Here is a tiny trained network, its code and every weight. The questions are about switching its units off for an input and a class, where a switched-off unit gives its printed mean instead of its output.

import numpy as np


def w(rows, s, z=0):
    codes = np.array(rows[::2]) - 128.0
    scale = np.full(codes.shape[1], s)
    scale[-1] = z or s
    return codes * scale


def norm(h):
    return h / np.sqrt((h * h).mean(-1, keepdims=True) + 1e-5)


def f(y):
    return y / 2 * (1 + np.tanh(0.7978845608 * (y + 0.044715 * y**3)))


def log_softmax(a):
    a = a - a.max(-1, keepdims=True)
    return a - np.log(np.exp(a).sum(-1, keepdims=True))


def net(x, mask):
    res = np.array(x, float).reshape(1, 4) / 4 @ E
    u = 0
    for l in range(2):
        y = f(norm(res) @ A[l][:, :-1].T + A[l][:, -1])
        res = res + np.where(mask[u : u + 15], y, B[l][:, -1]) @ B[l][:, :-1]
        u += 15
    return log_softmax(norm(res)[-1] @ U[:, :-1].T + U[:, -1])


A, B = {}, {}
E = w([
[127,103,232,82,180,121,87],'x0',
[3,42,121,144,99,174,102],'x1',
[91,157,92,23,122,119,136],'x2',
[128,128,129,129,128,127,127],'x3',
],0.0055)
A[0] = w([
[130,158,92,44,137,147,113,23],'0.n0',
[148,162,40,152,116,125,122,16],'0.n1',
[119,139,111,52,114,103,126,33],'0.n2',
[137,156,44,157,139,129,158,16],'0.n3',
[188,138,168,249,139,123,113,60],'0.n4',
[118,125,135,138,138,114,144,89],'0.n5',
[126,135,79,150,121,119,147,37],'0.n6',
[194,154,131,110,130,112,140,105],'0.n7',
[162,136,237,69,141,126,97,44],'0.n8',
[65,110,132,128,113,127,110,143],'0.n9',
[159,139,53,142,93,135,125,4],'0.n10',
[200,174,151,103,148,123,128,108],'0.n11',
[205,177,112,114,129,130,114,115],'0.n12',
[123,113,195,93,192,124,132,59],'0.n13',
[132,162,86,31,130,119,140,50],'0.n14',
],0.013,0.0024)
B[0] = w([
[177,73,163,76,149,165,172,186],'0.n0',
[147,184,111,149,48,118,119,192],'0.n1',
[189,66,172,116,138,166,179,177],'0.n2',
[144,173,116,141,45,113,106,191],'0.n3',
[188,55,179,12,160,204,224,254],'0.n4',
[137,136,115,122,130,131,139,124],'0.n5',
[119,172,136,131,96,128,115,155],'0.n6',
[71,110,111,173,166,99,107,210],'0.n7',
[143,189,112,150,1,132,102,241],'0.n8',
[54,105,105,185,185,59,144,194],'0.n9',
[134,161,120,128,48,114,95,180],'0.n10',
[37,125,108,164,181,63,104,235],'0.n11',
[72,100,108,182,170,99,108,227],'0.n12',
[170,172,85,146,23,121,136,202],'0.n13',
[153,88,165,54,164,192,195,211],'0.n14',
],0.019,0.0082)
A[1] = w([
[162,162,153,119,15,134,98,137],'1.n0',
[131,79,134,140,143,120,95,115],'1.n1',
[79,101,66,192,204,98,90,86],'1.n2',
[70,114,120,147,170,61,112,102],'1.n3',
[123,150,121,158,112,104,67,70],'1.n4',
[185,244,135,121,1,113,16,24],'1.n5',
[134,127,108,174,225,134,49,70],'1.n6',
[213,155,120,193,26,95,132,6],'1.n7',
[113,136,137,120,156,147,81,127],'1.n8',
[209,68,108,87,166,147,176,61],'1.n9',
[209,81,173,38,176,203,170,76],'1.n10',
[34,152,50,218,210,52,116,86],'1.n11',
[111,242,70,199,68,56,56,92],'1.n12',
[104,74,92,203,175,140,66,90],'1.n13',
[122,168,97,81,71,142,104,111],'1.n14',
],0.0098,0.0017)
B[1] = w([
[59,177,111,151,180,20,82,231],'1.n0',
[165,195,50,108,106,164,173,133],'1.n1',
[156,135,92,181,152,171,57,203],'1.n2',
[171,119,81,168,100,197,96,192],'1.n3',
[114,173,156,106,147,156,200,149],'1.n4',
[114,198,130,138,10,63,104,252],'1.n5',
[94,73,133,161,96,142,91,144],'1.n6',
[112,182,112,124,98,101,62,226],'1.n7',
[133,144,158,156,111,145,147,118],'1.n8',
[122,152,151,56,152,200,146,197],'1.n9',
[170,80,206,66,192,157,184,239],'1.n10',
[148,111,85,226,199,173,89,254],'1.n11',
[178,70,202,4,137,154,199,246],'1.n12',
[122,171,73,148,186,105,128,169],'1.n13',
[83,129,169,151,160,56,84,173],'1.n14',
],0.017,0.0093)
U = w([
[102,214,123,135,34,39,78,244],'0',
[155,77,188,31,180,189,214,44],'1',
[127,104,34,254,206,181,76,90],'2',
],0.0093,0.0011)

Each question gives the input, the list of numbers given to net, and the class t.
The units are the neurons (one row each of A and B). Each row of codes is followed by its name. A weight is (code - 128) times the scale printed after its matrix; where a second scale follows, it is the last column's (A, B and U).
mask holds one flag per neuron, layer by layer. A switched-off neuron (its flag False) gives its mean, the last column of its row in B, instead of its output. The means were averaged over made-up inputs and are rounded, as every weight is.
A unit's drop is (log p(t) with every unit on - log p(t) with that unit switched off) / (log p(t) with every unit on - log p(t) with every unit switched off).
top k neurons: the k neurons with the biggest drops, biggest first
top k neurons in layer l: the k neurons of layer l with the biggest drops, biggest first
drop when u is switched off: that unit's drop, to one decimal
input [8,7,-8,-5], class 0: top 3 neurons => (0.n14; 0.n13; 0.n0)
input [5,7,6,-6], class 2: top 3 neurons => (0.n9; 0.n4; 0.n14)
input [1,8,-8,-7], class 1: top 3 neurons => (0.n11; 0.n12; 0.n7)
input [-7,-8,8,0], class 1: top 4 neurons in layer 0 => (0.n9; 0.n8; 0.n13; 0.n14)
input [-2,5,-5,8], class 1: top 4 neurons => (0.n11; 0.n12; 0.n7; 0.n4)
input [-5,6,-6,-3], class 1: top 2 neurons in layer 0 => (0.n8; 0.n11)
input [-6,3,7,-7], class 1: top 3 neurons in layer 0 => (0.n14; 0.n8; 0.n0)
input [8,-7,-7,2], class 0: top 2 neurons => (0.n8; 0.n13)
input [-4,5,-4,-5], class 2: top 3 neurons => (0.n8; 0.n13; 0.n14)
input [8,8,-6,1], class 0: top neuron in layer 0 => (0.n11)
input [-5,-6,6,4], class 1: top 4 neurons => (0.n9; 0.n8; 0.n13; 0.n2)
input [6,-1,-6,5], class 0: top 4 neurons => (0.n8; 0.n13; 0.n14; 0.n0)
input [1,3,2,2], class 2: top 2 neurons => (0.n9; 0.n4)
input [-6,-7,-8,0], class 1: top 2 neurons => (0.n4; 0.n8)
input [6,-6,-2,6], class 0: top 3 neurons in layer 0 => (0.n13; 0.n8; 0.n9)
input [6,-8,-1,-8], class 2: top neuron in layer 0 => (0.n11)
input [3,7,4,-3], class 2: top 2 neurons => (0.n4; 0.n9)
input [8,-2,-7,0], class 0: top 2 neurons in layer 0 => (0.n8; 0.n13)
input [5,-4,-2,8], class 0: drop when 0.n8 is switched off => 5.8
input [5,1,3,2], class 0: drop when 1.n8 is switched off => 0.0
input [7,-4,1,6], class 0: drop when 0.n8 is switched off => 3.4
input [5,7,-3,-7], class 2: top neuron => (0.n9)
